The symbols move the elements like this.
at | ^ ! § * & ~
j449 | j411 j67 j543 j193 j836 j674
j745 | j31 j525 j858 j33 j519 j859
j536 | j122 j183 j644 j996 j320 j46
j866 | j14 j184 j632 j46 j45 j449
j320 | j662 j536 j819 j251 j84 j268
j411 | j144 j544 j416 j836 j894 j929
j910 | j819 j290 j937 j825 j946 j183
j134 | j670 j416 j449 j14 j641 j138
j144 | j33 j138 j94 j894 j659 j858
j290 | j644 j887 j930 j141 j910 j805
j519 | j756 j745 j464 j378 j317 j899
j937 | j489 j930 j844 j584 j671 j251
j604 | j282 j579 j745 j504 j267 j600
j702 | j49 j272 j84 j536 j122 j866
j489 | j536 j545 j290 j671 j996 j84
j928 | j525 j822 j659 j138 j307 j519
j525 | j744 j504 j378 j307 j745 j756
j138 | j307 j808 j674 j411 j144 j378
j33 | j519 j307 j541 j659 j378 j579
j693 | j449 j45 j49 j632 j193 j92
j464 | j604 j858 j307 j822 j504 j744
j31 | j844 j744 j579 j519 j756 j825
j544 | j138 j641 j92 j449 j411 j659
j659 | j378 j144 j670 j674 j929 j464
j641 | j808 j134 j836 j67 j544 j144
j94 | j541 j674 j544 j134 j670 j928
j996 | j320 j489 j910 j887 j251 j19
j899 | j930 j859 j744 j604 j282 j671
j579 | j899 j317 j525 j464 j604 j584
j756 | j141 j31 j604 j317 j859 j930
j844 | j290 j600 j899 j756 j141 j946
j141 | j910 j844 j282 j859 j825 j545
j930 | j545 j825 j600 j282 j937 j996
j282 | j937 j899 j31 j267 j584 j887
j307 | j745 j928 j929 j144 j33 j317
j859 | j825 j756 j267 j579 j899 j937
j122 | j184 j702 j19 j320 j662 j45
j744 | j600 j267 j317 j745 j31 j141
j92 | j674 j836 j14 j543 j416 j670
j317 | j859 j519 j504 j858 j579 j282
j46 | j45 j662 j272 j19 j268 j193
j268 | j693 j46 j702 j253 j632 j461
j674 | j929 j894 j641 j416 j94 j822
j267 | j584 j604 j519 j525 j744 j844
j894 | j659 j411 j134 j92 j674 j541
j183 | j702 j805 j251 j489 j536 j662
j632 | j193 j268 j122 j272 j516 j543
j193 | j836 j693 j184 j516 j461 j416
j791 | j134 j543 j693 j866 j14 j544
j378 | j317 j33 j822 j929 j858 j604
j253 | j632 j19 j536 j805 j272 j49
j516 | j461 j632 j662 j702 j49 j791
j251 | j84 j996 j946 j290 j644 j253
j822 | j504 j541 j144 j808 j928 j745
j671 | j996 j937 j141 j600 j887 j644
j836 | j894 j449 j791 j461 j92 j94
j805 | j272 j819 j996 j545 j183 j122
j19 | j268 j84 j183 j819 j253 j516
j504 | j267 j464 j33 j928 j525 j31
j662 | j866 j122 j253 j84 j46 j693
j887 | j251 j671 j825 j844 j290 j819
j825 | j946 j141 j584 j899 j930 j489
j929 | j858 j659 j808 j94 j541 j504
j644 | j19 j251 j545 j910 j819 j272
j670 | j822 j94 j411 j641 j808 j307
j946 | j805 j910 j671 j930 j545 j536
j45 | j67 j866 j516 j268 j693 j836
j184 | j791 j49 j268 j662 j866 j67
j67 | j544 j14 j461 j693 j449 j894
j272 | j516 j253 j320 j183 j702 j184
j600 | j887 j584 j859 j31 j844 j910
j858 | j579 j378 j928 j541 j464 j267
j543 | j416 j461 j45 j184 j791 j641
j84 | j46 j320 j805 j644 j19 j632
j819 | j253 j644 j489 j946 j805 j702
j461 | j92 j193 j866 j49 j543 j134
j49 | j543 j516 j46 j122 j184 j14
j584 | j671 j282 j756 j744 j600 j290
j416 | j94 j92 j67 j791 j134 j808
j541 | j464 j929 j138 j670 j822 j525
j545 | j183 j946 j887 j937 j489 j320
j14 | j641 j791 j193 j45 j67 j411
j808 | j928 j670 j894 j544 j138 j33

The rows follow the links: the fewer symbols apart two elements are, the more alike their rows tend to be.

Each row is also shifted at random along 5 hidden directions that mean nothing.

Some elements, each with a row of numbers:
j584: -510 -262 -91 -17 -47 -68 +112 +113 +195 +80 -131 +109 -42 +207 +5 -74 -20 -1 +108 +250 +49 +60 -84 +33 +55 +54 -15 +196 -111 +4 +157 -139 -51 -45 -24 +33 +52 +76 -70 +244 -87 +327 +25
j141: +404 -142 +28 -54 +24 +11 +561 -57 +192 +40 -183 +81 +59 +129 +149 +19 -51 -65 +79 -288 +368 -14 -342 +15 -135 -36 +228 -179 -70 +515 +186 -501 +225 +262 -56 +36 +58 -4 -140 -123 -51 -76 +555
j693: +465 +216 -174 +221 +93 -61 -251 -264 -126 +168 +48 +57 -100 -178 -70 +136 -318 +28 +24 -235 -207 +225 -174 -94 -272 +16 +17 -92 -17 -139 +193 +35 +87 +33 -115 -308 +252 +96 -1 +77 -206 -141 +80
j844: -104 -260 +125 -24 -159 +42 +525 +133 +174 +50 -100 +0 +35 +98 +58 -106 +119 -56 -26 -299 +416 +57 -154 +113 -117 -188 +234 -184 +17 +375 +109 -165 +191 +222 +62 +62 +78 -101 -132 -31 -12 -213 +149
j600: -281 +102 -64 -182 -48 -43 +193 +101 -276 -283 -47 +141 +25 +235 -191 +91 +115 -3 +13 +171 +134 -184 +87 +76 +68 -47 +20 +152 -41 -53 -135 +150 -13 +92 -74 -29 -18 -126 -101 -56 +43 +266 -85
j320: +214 +355 -29 -280 +21 +147 +89 +35 -292 -435 +111 +91 +82 -47 -132 +78 +429 +145 +3 -132 +176 -324 +250 -66 -218 -42 +296 -175 +68 +92 -385 +258 -98 +93 +51 +166 -273 -114 -193 -397 +332 -248 -125
j745: -128 +186 +148 +23 -79 +64 +288 +49 -307 -126 +154 -36 +44 +167 -35 +23 -43 -128 -180 -92 +99 -20 +28 +119 +138 -8 -142 -4 +98 +54 -158 +130 +197 +190 -48 -26 +37 -171 +78 -184 +114 +38 -32
j805: -155 +352 -257 +126 +71 +98 +50 -290 -648 -66 +229 +290 +66 -72 -284 +160 -138 +111 +21 -421 +26 +252 -98 +136 -359 +81 +226 -213 +43 -86 +64 +184 +151 +267 -147 -346 +239 -235 -229 -104 +22 -176 +108
j825: -250 +181 -152 -165 +120 -98 +124 -104 -315 -230 -75 +199 +128 +221 -167 +163 +64 +102 +70 +206 +27 -223 +125 +60 +86 +9 +67 +77 -80 -56 -140 +66 -56 +84 -70 -106 -90 -124 -52 -85 +1 +371 +37
j92: +543 -237 +369 -74 -123 +151 +54 +214 +202 -39 +49 -318 +114 -171 +198 -183 +336 -39 -151 -179 +163 -131 +164 +105 +195 -147 +18 -180 +161 +205 -213 -23 -30 -85 +233 +352 -264 -117 +106 -201 +231 -469 -107
j378: -577 +454 +163 +141 -117 -21 +103 -12 -512 -133 +217 -57 -119 +49 -275 +138 -164 -144 -308 -188 +23 +64 +107 -19 -79 -193 -201 -54 +153 -220 -144 +577 +270 +210 -35 -290 +183 -132 +164 -109 -17 -94 -380
j641: -219 -93 +183 -276 +109 +63 -383 +99 +348 -136 -97 -285 +80 -147 +193 -58 +224 +27 +16 +318 -155 -342 +233 -124 +340 +132 -207 +103 -62 -5 -226 -168 -264 -347 +122 +407 -414 +148 +223 -108 +256 -20 -8
j822: +572 +92 +296 -167 +100 -18 +207 -35 +109 -143 -116 -196 +88 +46 +124 +50 +30 -78 -126 +42 +128 -314 +89 -101 +224 -109 -160 -113 +16 +232 -188 -122 +96 +52 +53 +134 -245 +30 +250 -248 +73 +22 +126
j930: -809 +27 +115 -115 -68 +35 +388 +41 -51 -157 -38 +13 +107 -44 -23 +14 +287 +36 -56 -322 +347 -151 +55 +69 -158 -274 +321 -306 +92 +280 -119 +28 +110 +191 +123 +44 -105 -168 -119 -259 +63 -341 +33
j894: +75 -122 +238 -204 +32 +54 -125 +97 +460 -43 -174 -300 -72 -138 +196 -58 -28 -163 -12 -28 +51 -137 -155 -229 +107 +119 -166 +36 -114 +265 +37 -378 -12 -153 -10 +279 -132 +240 +159 -83 +111 -236 +278
j525: +531 -276 +191 +165 -140 +20 +374 +181 +247 +231 +51 -69 -5 +225 +230 -180 -22 -123 -72 +135 +63 +95 -38 +108 +219 -2 -136 +69 +113 +157 +53 -112 +106 +67 +66 +128 +36 -11 +109 +66 -24 +194 -31
j543: +111 +72 -191 +139 +7 -103 -531 +29 -73 +125 +74 +42 -86 -51 -28 +46 -102 +42 +67 +291 -455 +57 +63 -12 +113 +99 -167 +306 -5 -448 -2 +188 -212 -239 -76 -121 +86 +81 +14 +190 -118 +223 -209
j253: +524 -312 +100 +45 -318 +117 +147 +337 +165 +39 +101 -3 -90 -44 -70 -277 +535 +121 -64 -48 +261 +119 +324 +78 -227 -317 +320 -138 +190 -103 -100 +509 -132 -21 +329 +186 -86 -56 -222 +157 +88 -298 -716
j928: +347 -80 +90 +70 +178 -97 +46 -167 +324 +191 -137 -107 -3 +51 +194 +5 -249 -48 +1 +212 -92 -34 -66 -130 +194 +63 -280 -26 -54 +105 +109 -296 +65 -53 -9 +11 -87 +207 +310 +83 -155 +275 +211
j899: +1201 +543 -69 -257 +139 +15 +530 -117 -348 -413 -54 +189 -56 +362 -207 +255 -176 -101 +7 -40 +299 -202 -206 -213 -166 +154 -25 +49 -138 +309 -102 -82 +255 +365 -290 -132 +79 +38 -77 -320 +129 +309 +390
j489: -432 +234 -125 +100 -82 +45 +184 +29 -147 -18 +91 +151 -82 +9 +17 +64 -23 -30 +63 -330 +65 +83 -216 -32 -377 -26 +282 -61 +71 +161 +1 -41 +123 +204 -122 -120 +203 -20 -300 -192 +25 -229 +168
j996: -359 +49 -168 +109 +21 +28 +109 -33 +118 +123 -6 +167 -45 +2 +199 +53 -101 -20 +194 -245 -24 +111 -372 -58 -291 +134 +252 +20 -9 +298 +152 -412 +37 +99 -172 -28 +183 +78 -295 -131 -17 -118 +489

Start here and follow the symbols in turn, left to right. Where do you end up?
Answers are names.
+183 +138 +186 +86 -145 -11 +196 +181 -125 -48 +146 -84 -95 +204 -30 -37 +30 -121 -196 +171 +12 -48 +165 -10 +136 -128 -216 +101 +144 -130 -193 +385 +80 +73 +49 -29 +5 -31 +154 -48 +8 +164 -391
& & ! ! ! ~: j604
+352 -75 +258 -124 -109 +85 -119 +292 +180 -144 +17 -270 +87 -169 +267 -70 +305 -102 -55 -124 +14 -298 +39 +37 +207 -56 +32 +23 +128 +194 -282 -157 -98 -137 +55 +335 -222 -84 -13 -348 +250 -412 +92
* § ^ ^ §: j67
-384 -156 -64 +71 -117 -15 +140 +205 +350 +161 -4 +86 -91 +53 +248 -134 +235 +44 +138 +55 +18 -23 -52 -68 -178 -36 +252 +67 +78 +136 -24 -126 -116 -45 +66 +175 -21 +114 -222 -28 -10 -37 -22
& § ^ § ! ~ ^ &: j662
+222 +222 +73 +74 -59 +56 -145 -10 -196 -67 +115 -117 -18 -212 +17 +100 -139 -154 -101 -456 -52 +62 -218 -4 -110 +20 +6 -55 +63 +116 -14 -88 +147 +91 -150 -100 +173 -83 -62 -247 +63 -472 +257
^ & * * ~ ! *: j543
+626 -15 +323 +21 -24 +9 +359 -71 -51 +0 -21 -190 +71 -22 -6 -3 -57 -116 -246 -286 +245 +2 +15 +83 +75 -239 -84 -306 +82 +200 -5 +42 +286 +200 +108 -52 -17 -113 +238 -109 -23 -236 +11
~ ~ ! * ~ §: j744
-315 -315 +243 +283 -80 -14 +194 -24 +424 +410 -18 -210 -94 -57 +197 -169 -171 -104 -137 -140 +69 +279 -93 -28 -4 -160 -154 -218 +90 +130 +248 -87 +191 +28 +161 -12 +103 +131 +229 +207 -222 -153 -69
& ^ & ~ § ~ *: j899
+149 +3 +275 +103 -85 -6 +275 +65 +187 +98 +33 -172 -76 +61 +105 -63 -39 -126 -182 -68 +96 -9 +16 -102 +22 -170 -156 -121 +128 +152 -16 +79 +189 +83 +93 +19 -17 +79 +200 -65 -38 -67 -126
! & ~ ^ ~: j671
-101 +149 -325 +86 +133 +44 -161 -249 -351 +28 +125 +287 +61 -56 -228 +54 -86 +225 +102 -6 -134 +216 +62 +53 -235 +139 +131 -71 -32 -260 +73 +189 -68 +47 -44 -206 +86 -64 -137 +118 -8 +123 -89
^ ~ & ! ~ * § & !: j866
+201 +153 +100 -128 +76 +29 -237 -63 -20 -146 -24 -162 -68 -96 -85 +60 -113 -79 -87 +46 -54 -72 +25 -168 +101 +123 -262 +35 -85 -86 -29 +39 -6 -66 -51 +31 -57 +108 +200 -30 +94 -48 -9
& * § § * ! ! & *: j272
-4 -295 +219 -13 -149 +67 +594 +147 +310 +68 -69 -24 +74 +23 +205 -158 +413 +70 -50 -264 +450 -83 +86 +63 -181 -347 +374 -362 +163 +437 -87 -54 +101 +182 +262 +216 -169 -70 -128 -142 +22 -338 -62
! & & * ! ~: j290
+142 +161 -58 -82 -46 +132 +58 -21 -183 -200 +96 +106 -11 -97 -155 -8 +270 +132 -10 -189 +154 -15 +145 -40 -302 -80 +268 -192 +66 +5 -124 +286 -34 +106 +83 +27 -58 -57 -207 -132 +169 -253 -209
! * § * & & * &: j844
-102 +178 +39 +135 -9 +64 +247 -114 -412 -8 +181 +48 +47 +157 -146 +46 -244 -90 -148 -125 +48 +172 -43 +136 +74 +49 -186 -55 +50 -49 +7 +154 +255 +226 -84 -190 +172 -188 +110 -38 +4 +129 +3
~ ! * * * ^ & § *: j929
+151 -32 +129 -20 -193 +33 +436 +200 +56 -91 +68 +35 +1 +122 +27 -112 +526 +117 -83 +24 +277 -176 +353 +27 -146 -392 +308 -199 +222 +76 -295 +425 -34 +115 +274 +147 -215 -103 -119 -147 +87 -117 -534
~ ! ~ * ^ !: j272
-233 +92 +96 -43 -56 -11 -217 +51 -156 -111 -24 -156 -104 -80 -221 +70 -206 -162 -134 -99 -11 +86 -47 -38 +79 +17 -256 +117 -76 -167 +74 +153 +118 -13 -73 -126 +158 -4 +132 +108 -19 -92 -65
~ & ^ ~ & § ~ ~: j545
-18 -41 +80 +48 +37 +67 -257 -77 -17 +76 +59 -150 +76 -213 +87 -2 -114 -57 -24 -189 -121 +80 -97 +70 +136 +117 -98 -69 +21 +29 +38 -187 +20 -72 -48 +22 +16 -54 +89 -46 +45 -246 +220
^ & ^ & ^ ^ &: j267
-192 +140 -51 -23 +212 +9 -420 -256 -3 +31 -32 -105 -55 -176 -65 +89 -374 -38 +26 +16 -221 +108 -128 -157 +43 +271 -303 +23 -162 -128 +169 -150 +8 -114 -127 -99 +55 +178 +225 +98 -20 +35 +230
§ § ^ ~ §: j94
-374 -312 +274 +202 -403 +27 -33 +267 -313 +93 +164 -189 -76 -72 -365 -170 +64 -123 -364 -173 +137 +353 +286 +345 +142 -409 -151 -39 +165 -446 +58 +773 +123 +35 +245 -187 +236 -321 +134 +399 -131 -269 -863
& * * ^ & ~: j822
+213 +81 +101 -112 -25 +32 +513 +19 +107 -134 -37 +48 +61 +83 +111 -9 +333 +67 -12 -163 +339 -245 +81 -69 -210 -215 +321 -261 +120 +367 -191 -34 +91 +207 +105 +133 -206 -37 -150 -302 +87 -169 +58
! ^ ! ! * ^: j545
+346 -230 -186 +265 -66 +74 +251 -45 +69 +323 +103 +209 +8 +24 +146 -108 -35 +73 +135 -223 +42 +346 -235 +155 -244 +50 +277 -116 +63 +156 +237 -208 +77 +136 -1 -72 +213 -83 -268 +96 -94 -80 +173
^ & § ! * & & §: j946
